Here is a tiny trained network, its code and every weight. The questions are about switching its units off for an input and a class, where a switched-off unit gives its printed mean instead of its output.

import numpy as np


def w(rows, s, z=0):
    codes = np.array(rows[::2]) - 128.0
    scale = np.full(codes.shape[1], s)
    scale[-1] = z or s
    return codes * scale


def f(y):
    return y / 2 * (1 + np.tanh(0.7978845608 * (y + 0.044715 * y**3)))


def log_softmax(a):
    a = a - a.max(-1, keepdims=True)
    return a - np.log(np.exp(a).sum(-1, keepdims=True))


def net(x, mask):
    res = np.array(x, float).reshape(1, 8) / 4 @ E
    y = f(res @ A[0][:, :-1].T + A[0][:, -1])
    res = res + np.where(mask, y, B[0][:, -1]) @ B[0][:, :-1]
    return log_softmax(res[-1] @ U[:, :-1].T + U[:, -1])


A, B = {}, {}
E = w([
[126,76,171,172],'x0',
[255,151,167,108],'x1',
[148,66,36,110],'x2',
[196,224,231,78],'x3',
[83,146,213,176],'x4',
[117,92,189,35],'x5',
[79,110,149,120],'x6',
[120,90,170,55],'x7',
],0.0066)
A[0] = w([
[165,177,90,205,140],'n0',
[108,72,113,132,119],'n1',
[138,205,113,120,122],'n2',
[150,77,80,84,214],'n3',
[99,122,139,206,131],'n4',
[178,249,175,98,252],'n5',
[177,188,220,98,224],'n6',
[193,30,73,85,236],'n7',
[147,80,78,100,40],'n8',
[171,115,109,88,87],'n9',
[230,108,82,230,133],'n10',
[134,100,90,96,136],'n11',
[111,144,52,59,254],'n12',
],0.011,0.0035)
B[0] = w([
[148,134,5,137,181],'n0',
[140,96,97,137,149],'n1',
[167,144,155,133,156],'n2',
[161,86,170,140,181],'n3',
[131,137,72,100,161],'n4',
[143,128,145,152,255],'n5',
[151,91,127,165,249],'n6',
[173,88,190,141,210],'n7',
[159,125,149,154,149],'n8',
[123,113,129,113,146],'n9',
[149,155,100,159,198],'n10',
[144,107,161,117,150],'n11',
[80,73,196,165,192],'n12',
],0.012,0.01)
U = w([
[2,64,43,56,144],'0',
[209,181,76,240,135],'1',
[118,106,110,18,2],'2',
[121,18,235,121,183],'3',
],0.0071,0.0042)

Each question gives the input, the list of numbers given to net, and the class t.
The units are the neurons (one row each of A and B). Each row of codes is followed by its name. A weight is (code - 128) times the scale printed after its matrix; where a second scale follows, it is the last column's (A, B and U).
mask holds one flag per neuron, in row order. A switched-off neuron (its flag False) gives its mean, the last column of its row in B, instead of its output. The means were averaged over made-up inputs and are rounded, as every weight is.
A unit's drop is (log p(t) with every unit on - log p(t) with that unit switched off) / (log p(t) with every unit on - log p(t) with every unit switched off).
The circuit of an input: a set's keep is (log p(t) with only the set's units on - log p(t) with every unit switched off) / (log p(t) with every unit on - log p(t) with every unit switched off). Starting from the 12 units with the biggest drops (on a tie, the unit counted first), units are removed one at a time, each time the one whose removal leaves the highest keep (on an exact tie, the one counted first), for as long as the keep stays at least 0.8.
units of the circuit, in order: the units of the circuit, biggest drop first
k most important neurons: the k neurons with the biggest drops, biggest first
drop of u: that unit's drop, to one decimal
input [-6,-7,-4,1,-5,6,-7,-7], class 3: units of the circuit, in order => (n12)
input [1,-2,-5,-3,0,0,2,8], class 0: units of the circuit, in order => (n7, n5, n6)
input [-2,-4,-3,0,4,4,2,1], class 0: units of the circuit, in order => (n7, n3, n5)
input [7,5,5,-2,-8,1,1,-6], class 3: 2 most important neurons => (n7, n3)
input [-8,5,0,-5,-5,-3,-2,0], class 3: 2 most important neurons => (n12, n7)
input [-2,3,8,5,-8,-4,8,-2], class 3: 2 most important neurons => (n12, n7)
input [8,7,-6,-7,4,-1,-3,1], class 1: 2 most important neurons => (n10, n12)
input [-2,-5,-2,-5,5,8,4,8], class 0: drop of n6 => 0.3
input [-7,7,-6,2,-7,6,-2,-4], class 3: drop of n5 => -0.1
input [-4,1,5,-1,-7,-3,1,3], class 3: drop of n7 => 0.0
